Below is a small trained network, with its code and all its weights. Each question gives an input and a class and asks what happens when units are switched off, that is, made to give their printed mean instead of their output.

import numpy as np


def w(rows, s, z=0):
    codes = np.array(rows[::2]) - 128.0
    scale = np.full(codes.shape[1], s)
    scale[-1] = z or s
    return codes * scale


def f(y):
    return y / 2 * (1 + np.tanh(0.7978845608 * (y + 0.044715 * y**3)))


def log_softmax(a):
    a = a - a.max(-1, keepdims=True)
    return a - np.log(np.exp(a).sum(-1, keepdims=True))


def net(x, mask):
    res = np.array(x, float).reshape(1, 4) / 4 @ E
    y = f(res @ A[0][:, :-1].T + A[0][:, -1])
    res = res + np.where(mask, y, B[0][:, -1]) @ B[0][:, :-1]
    return log_softmax(res[-1] @ U[:, :-1].T + U[:, -1])


A, B = {}, {}
E = w([
[195,111,140,220,180,124,71,46],'x0',
[85,89,107,131,100,104,70,131],'x1',
[94,117,153,246,197,41,178,217],'x2',
[80,93,147,36,242,152,79,152],'x3',
],0.013)
A[0] = w([
[134,158,116,191,38,107,153,89,253],'neuron 0',
[76,143,113,79,98,156,153,118,113],'neuron 1',
[182,139,83,141,55,167,107,1,119],'neuron 2',
[122,140,92,93,89,7,193,180,156],'neuron 3',
[138,113,170,91,187,178,66,61,127],'neuron 4',
[142,141,84,29,32,230,126,139,162],'neuron 5',
[65,86,119,142,234,102,166,179,162],'neuron 6',
],0.0091,0.0072)
B[0] = w([
[151,128,75,173,15,205,251,73,232],'neuron 0',
[165,68,175,140,123,120,118,67,171],'neuron 1',
[139,44,56,16,139,238,123,203,221],'neuron 2',
[43,147,94,166,97,162,168,199,194],'neuron 3',
[108,214,135,106,254,91,64,125,192],'neuron 4',
[177,87,137,200,120,35,111,11,252],'neuron 5',
[197,22,185,67,96,143,173,91,212],'neuron 6',
],0.0092,0.018)
U = w([
[198,95,89,181,82,143,140,66,56],'0',
[143,69,104,3,101,233,144,166,252],'1',
[152,84,194,119,162,51,101,81,149],'2',
[122,183,88,48,182,158,38,127,35],'3',
[87,164,104,135,85,149,179,207,68],'4',
],0.013,0.0044)

Each question gives the input, the list of numbers given to net, and the class t.
The units are the neurons (one row each of A and B). Each row of codes is followed by its name. A weight is (code - 128) times the scale printed after its matrix; where a second scale follows, it is the last column's (A, B and U).
mask holds one flag per neuron, in row order. A switched-off neuron (its flag False) gives its mean, the last column of its row in B, instead of its output. The means were averaged over made-up inputs and are rounded, as every weight is.
A unit's drop is (log p(t) with every unit on - log p(t) with that unit switched off) / (log p(t) with every unit on - log p(t) with every unit switched off).
The circuit of an input: a set's keep is (log p(t) with only the set's units on - log p(t) with every unit switched off) / (log p(t) with every unit on - log p(t) with every unit switched off). Starting from all 7 units, units are removed one at a time, each time the one whose removal leaves the highest keep (on an exact tie, the one counted first), for as long as the keep stays at least 0.8.
circuit, biggest first: the units of the circuit, biggest drop first
k most important neurons: the k neurons with the biggest drops, biggest first
drop when u is switched off: that unit's drop, to one decimal
input [-7,6,2,0], class 4: 2 most important neurons	[neuron 2; neuron 3]
input [-8,-8,-3,2], class 2: 2 most important neurons	[neuron 0; neuron 5]
input [-4,6,0,7], class 2: circuit, biggest first	[neuron 2]
input [-1,-1,3,-1], class 4: circuit, biggest first	[neuron 5; neuron 2]
input [3,0,7,2], class 2: 2 most important neurons	[neuron 2; neuron 0]
input [-2,-8,4,-1], class 4: circuit, biggest first	[neuron 2; neuron 5]
input [-1,-4,-5,3], class 2: circuit, biggest first	[neuron 5; neuron 0]
input [7,-3,2,6], class 2: 2 most important neurons	[neuron 2; neuron 6]
input [0,-2,6,-8], class 4: 2 most important neurons	[neuron 5; neuron 3]
input [1,-1,-3,-4], class 1: 2 most important neurons	[neuron 2; neuron 1]
input [1,-5,-1,-8], class 1: 2 most important neurons	[neuron 2; neuron 5]
input [0,3,5,-6], class 4: 2 most important neurons	[neuron 5; neuron 3]
input [-8,-2,1,-3], class 4: 2 most important neurons	[neuron 3; neuron 6]
input [0,-5,3,-1], class 4: 3 most important neurons	[neuron 5; neuron 2; neuron 1]
input [1,4,4,8], class 2: most important neuron	[neuron 2]
input [-5,1,4,-1], class 4: 2 most important neurons	[neuron 2; neuron 3]
input [-1,6,6,-6], class 4: 2 most important neurons	[neuron 5; neuron 3]
input [1,8,-2,-8], class 1: drop when neuron 4 is switched off	0.0
input [-8,5,-8,8], class 2: drop when neuron 5 is switched off	0.1
input [-7,-2,-8,-4], class 0: drop when neuron 5 is switched off	1.9
input [5,5,-8,7], class 3: circuit, biggest first	[neuron 4]
